Below are the code and all the weights of a small trained network. Each question names an input and a target symbol and asks about switching units off, where a switched-off unit gives its printed mean instead of its output.

import numpy as np


def w(rows, s, z=0):
    codes = np.array(rows[::2]) - 128.0
    scale = np.full(codes.shape[1], s)
    scale[-1] = z or s
    return codes * scale


def norm(h):
    return h / np.sqrt((h * h).mean(-1, keepdims=True) + 1e-5)


def f(y):
    return np.maximum(y, 0)


def softmax(a):
    e = np.exp(a - a.max(-1, keepdims=True))
    return e / e.sum(-1, keepdims=True)


def log_softmax(a):
    a = a - a.max(-1, keepdims=True)
    return a - np.log(np.exp(a).sum(-1, keepdims=True))


def net(x, mask):
    ids = ['ΔΛαβγεζηθμξστφψ'.index(c) for c in x.split()]
    T = len(ids)
    res = E[ids] + P[:T]
    u = 0
    for l in range(2):
        r = norm(res)
        for j in range(3):
            rows = slice(2 * j, 2 * j + 2)
            q, k, v = (r @ M[l][rows].T for M in (Q, K, V))
            z = softmax(np.where(np.tri(T) > 0, q @ k.T / 2**0.5, -1e9)) @ v
            o = O[l][rows]
            res = res + np.where(mask[u + j], z, o[:, -1]) @ o[:, :-1]
        u += 3
        y = f(norm(res) @ A[l][:, :-1].T + A[l][:, -1])
        res = res + np.where(mask[u : u + 12], y, B[l][:, -1]) @ B[l][:, :-1]
        u += 12
    return log_softmax(norm(res)[-1] @ U[:, :-1].T + U[:, -1])


Q, K, V, O, A, B = {}, {}, {}, {}, {}, {}
E = w([
[71,100,203,30,156,151,123,145],'Δ',
[145,127,77,64,143,22,149,88],'Λ',
[143,137,113,190,135,3,50,138],'α',
[182,209,168,148,123,66,132,125],'β',
[197,78,153,14,92,136,106,98],'γ',
[121,58,151,172,46,106,150,185],'ε',
[190,157,101,172,36,125,57,154],'ζ',
[123,117,184,121,200,54,145,168],'η',
[83,181,181,158,136,126,32,188],'θ',
[146,162,136,118,91,113,247,158],'μ',
[92,58,143,132,159,115,39,201],'ξ',
[210,107,117,70,122,114,151,231],'σ',
[40,107,82,149,199,135,127,169],'τ',
[89,71,33,145,82,215,119,151],'φ',
[79,199,123,194,104,167,140,254],'ψ',
],0.026)
P = w([
[74,210,65,68,106,7,106,127],'0',
[84,188,71,78,94,27,117,142],'1',
[94,176,76,90,101,53,124,144],'2',
[112,162,92,103,118,71,133,143],'3',
[123,152,103,116,128,93,140,142],'4',
[137,137,110,131,137,113,141,147],'5',
[147,127,119,146,149,132,141,147],'6',
[157,113,125,158,158,152,147,154],'7',
[166,95,135,169,167,172,156,164],'8',
[173,90,146,191,172,189,156,169],'9',
[189,72,161,205,170,208,160,177],'10',
],0.015)
Q[0] = w([
[79,91,96,155,119,146,172,242],'L0H1',
[20,127,188,109,103,169,155,10],'L0H1',
[151,134,119,101,125,125,130,193],'L0H2',
[113,136,137,144,115,140,150,54],'L0H2',
[30,139,147,186,107,243,32,161],'L0H3',
[115,138,102,140,136,255,32,187],'L0H3',
],0.039)
K[0] = w([
[168,193,84,134,159,85,253,149],'L0H1',
[66,249,132,158,90,111,48,26],'L0H1',
[158,99,141,165,170,185,138,150],'L0H2',
[77,130,123,96,91,54,101,113],'L0H2',
[15,125,131,233,106,175,107,51],'L0H3',
[7,127,51,156,89,188,124,116],'L0H3',
],0.036)
V[0] = w([
[137,106,140,129,105,129,113,105],'L0H1',
[140,154,125,126,126,140,119,135],'L0H1',
[132,178,212,86,50,158,33,42],'L0H2',
[136,149,18,74,156,185,88,254],'L0H2',
[132,123,106,147,112,109,136,130],'L0H3',
[160,145,114,148,113,138,103,121],'L0H3',
],0.0089)
O[0] = w([
[141,126,129,139,149,136,105,123,109],'L0H1',
[142,127,123,142,122,120,139,132,131],'L0H1',
[160,128,169,107,220,171,48,13,42],'L0H2',
[144,91,68,104,91,77,147,254,248],'L0H2',
[116,140,128,131,132,122,129,134,143],'L0H3',
[135,141,133,144,148,145,118,119,127],'L0H3',
],0.0063,0.016)
A[0] = w([
[199,79,160,142,134,67,31,179,53],'L0N1',
[123,228,218,192,199,72,155,179,139],'L0N2',
[122,91,154,75,112,141,251,71,203],'L0N3',
[131,155,75,197,62,7,87,118,252],'L0N4',
[197,255,154,180,95,153,132,39,52],'L0N5',
[243,52,70,88,183,86,160,34,197],'L0N6',
[146,149,101,50,161,74,187,113,8],'L0N7',
[86,140,218,54,153,136,113,125,149],'L0N8',
[48,7,110,180,183,40,134,128,73],'L0N9',
[117,78,48,87,83,196,141,89,54],'L0N10',
[176,61,205,122,59,50,195,119,213],'L0N11',
[210,150,131,72,146,169,219,143,20],'L0N12',
],0.015,0.0027)
B[0] = w([
[161,88,140,97,111,130,6,163,188],'L0N1',
[77,179,154,191,23,73,40,136,164],'L0N2',
[66,163,189,74,109,163,83,108,154],'L0N3',
[213,188,82,121,140,102,158,66,254],'L0N4',
[108,234,144,114,208,173,152,112,134],'L0N5',
[228,185,119,99,172,176,100,52,149],'L0N6',
[90,138,135,76,122,87,152,132,173],'L0N7',
[193,170,77,100,130,163,113,78,136],'L0N8',
[73,201,155,129,240,100,138,199,190],'L0N9',
[26,125,38,186,109,66,50,90,161],'L0N10',
[151,93,221,106,117,17,93,99,217],'L0N11',
[77,117,134,92,71,119,145,201,166],'L0N12',
],0.02,0.017)
Q[1] = w([
[96,105,53,100,123,87,114,160],'L1H1',
[128,142,138,107,107,100,92,146],'L1H1',
[123,76,97,216,253,204,194,95],'L1H2',
[106,85,16,97,86,85,201,224],'L1H2',
[122,174,154,92,107,98,77,181],'L1H3',
[82,120,48,80,87,48,129,216],'L1H3',
],0.03)
K[1] = w([
[158,105,103,183,114,183,199,162],'L1H1',
[99,65,169,184,118,207,142,195],'L1H1',
[104,159,39,61,209,122,117,5],'L1H2',
[68,55,30,127,143,162,127,188],'L1H2',
[86,49,174,183,132,135,140,187],'L1H3',
[125,73,140,225,82,200,177,153],'L1H3',
],0.033)
V[1] = w([
[195,119,105,158,39,104,5,160],'L1H1',
[157,164,71,88,215,42,44,159],'L1H1',
[40,127,156,46,81,130,73,104],'L1H2',
[240,176,129,77,96,127,115,195],'L1H2',
[149,214,213,118,129,95,185,221],'L1H3',
[116,184,150,174,79,216,70,232],'L1H3',
],0.021)
O[1] = w([
[75,9,97,121,178,118,109,23,209],'L1H1',
[4,68,133,156,155,247,160,155,254],'L1H1',
[185,88,156,158,2,169,125,125,165],'L1H2',
[160,28,149,232,171,164,178,136,199],'L1H2',
[187,196,250,139,177,182,201,73,163],'L1H3',
[116,170,31,114,196,173,233,34,138],'L1H3',
],0.011,0.03)
A[1] = w([
[177,137,78,121,24,108,217,181,43],'L1N1',
[97,132,118,141,111,39,206,156,56],'L1N2',
[77,252,72,95,145,151,108,148,66],'L1N3',
[157,138,118,3,160,111,45,155,3],'L1N4',
[143,82,30,15,83,116,185,135,80],'L1N5',
[191,185,183,71,85,163,152,227,157],'L1N6',
[128,182,144,81,98,191,138,51,59],'L1N7',
[221,91,79,99,170,105,199,232,132],'L1N8',
[47,153,178,132,107,85,152,128,105],'L1N9',
[106,177,149,71,101,36,184,154,43],'L1N10',
[213,100,80,82,205,208,83,187,180],'L1N11',
[173,76,92,19,109,172,226,187,87],'L1N12',
],0.019,0.0046)
B[1] = w([
[192,138,80,45,22,118,191,174,172],'L1N1',
[135,161,205,143,119,81,201,114,232],'L1N2',
[242,151,124,184,51,19,134,192,235],'L1N3',
[203,104,70,157,229,24,172,118,156],'L1N4',
[65,114,36,4,140,131,134,103,254],'L1N5',
[63,132,73,219,156,193,86,32,212],'L1N6',
[72,249,169,81,69,146,91,98,189],'L1N7',
[153,68,54,187,117,87,198,131,237],'L1N8',
[183,140,113,10,96,198,112,147,251],'L1N9',
[86,58,89,170,126,67,167,132,199],'L1N10',
[222,192,134,12,107,181,134,189,215],'L1N11',
[12,124,52,148,146,57,116,174,211],'L1N12',
],0.021,0.007)
U = w([
[24,123,155,64,177,228,120,140,73],'Δ',
[122,151,103,92,193,92,218,28,89],'Λ',
[194,158,108,216,191,72,60,110,44],'α',
[171,159,170,148,29,84,99,43,132],'β',
[123,57,144,61,148,144,27,27,49],'γ',
[170,28,216,181,153,123,181,126,84],'ε',
[247,115,88,97,96,184,130,98,138],'ζ',
[73,186,233,90,197,48,68,190,88],'η',
[98,105,116,228,141,164,35,86,57],'θ',
[111,165,195,31,55,119,210,144,74],'μ',
[171,141,145,97,204,179,89,212,155],'ξ',
[119,74,85,123,94,68,125,198,253],'σ',
[150,243,142,140,139,85,173,209,75],'τ',
[43,195,37,113,117,109,92,120,34],'φ',
[96,190,130,216,118,195,212,134,146],'ψ',
],0.012,0.0057)

Each question gives the input, a string of symbols that net reads in full, and the target symbol t.
The units are the heads (2 rows each of Q, K, V and O) and the neurons (one row each of A and B). Each row of codes is followed by its name. A weight is (code - 128) times the scale printed after its matrix; where a second scale follows, it is the last column's (O, A, B and U).
mask holds one flag per unit, layer by layer, with each layer's heads first. A switched-off unit (its flag False) gives its mean, the last column of its rows in O or B, instead of its output. The means were averaged over made-up inputs and are rounded, as every weight is.
A unit's drop is (log p(t) with every unit on - log p(t) with that unit switched off) / (log p(t) with every unit on - log p(t) with every unit switched off).
The circuit of an input: a set's keep is (log p(t) with only the set's units on - log p(t) with every unit switched off) / (log p(t) with every unit on - log p(t) with every unit switched off). Starting from the 12 units with the biggest drops (on a tie, the unit counted first), units are removed one at a time, each time the one whose removal leaves the highest keep (on an exact tie, the one counted first), for as long as the keep stays at least 0.8.
units of the circuit, in order: the units of the circuit, biggest drop first
unit that matters most: the unit with the biggest drop
k most important neurons: the k neurons with the biggest drops, biggest first
k most important neurons of layer l: the k neurons of layer l with the biggest drops, biggest first
which heads matter: for each layer, one digit per head in row order, 1 if its drop is at least 0.15 and else 0, layers parted by /
input φ σ ψ η ζ ζ ε θ θ, target γ: unit that matters most	L1H1
input φ ε φ ξ θ φ μ σ Λ, target ε: 2 most important neurons	(L0N12 L0N11)
input ψ μ η, target Λ: which heads matter	000 / 101
input σ γ τ θ σ, target ψ: 4 most important neurons	(L0N11 L1N6 L0N1 L0N4)
input ψ σ σ β, target ε: which heads matter	010 / 010
input ξ β β μ, target β: 3 most important neurons	(L0N4 L0N12 L1N6)
input ε σ α Δ φ Λ φ φ ψ ε τ, target Λ: 3 most important neurons	(L0N9 L0N11 L0N10)
input θ ζ Λ, target γ: units of the circuit, in order	(L0H2 L1H1)
input σ ε τ τ ε Δ ε φ ζ, target ζ: 3 most important neurons	(L1N11 L0N1 L0N4)
input Λ σ ε γ, target ε: which heads matter	000 / 011
input τ τ β, target ψ: which heads matter	000 / 101
input μ φ σ ζ φ τ μ ψ σ, target Λ: 3 most important neurons	(L0N11 L0N2 L0N10)
input ζ β ξ, target Δ: which heads matter	000 / 100
input μ ζ φ β η φ γ μ σ μ, target ε: 3 most important neurons of layer 0	(L0N10 L0N11 L0N9)
input φ θ γ σ σ, target ε: units of the circuit, in order	(L1H2)
input η σ φ μ σ μ, target ε: 3 most important neurons	(L0N4 L0N2 L0N9)
input β Λ μ η φ φ ψ γ β ε ζ, target ζ: 3 most important neurons	(L1N11 L0N11 L0N9)
input θ ε σ φ ξ σ φ ε, target ε: which heads matter	000 / 010
input φ μ Λ ξ φ θ τ ξ, target ξ: units of the circuit, in order	(L1N11 L0N1)
input η Λ σ Δ ε τ σ, target ψ: 2 most important neurons of layer 0	(L0N11 L0N10)
input σ φ φ τ ε φ ξ Δ, target Δ: unit that matters most	L0N3
input τ σ μ, target ψ: 3 most important neurons	(L1N6 L0N11 L0N9)
input ζ α φ Λ μ γ, target β: which heads matter	010 / 011
input μ φ γ σ β φ σ η γ μ, target β: 2 most important neurons of layer 0	(L0N10 L0N2)
input φ ψ ε ε γ μ φ φ φ φ φ, target φ: units of the circuit, in order	(L0N10 L0N11)
input β ξ φ φ σ α γ ζ μ μ θ, target β: 2 most important neurons of layer 0	(L0N2 L0N12)
input ξ Δ Λ ψ Λ ψ μ τ, target Λ: unit that matters most	L0N9
input σ σ ε μ α ζ μ θ, target β: units of the circuit, in order	(L1H2 L0N2)
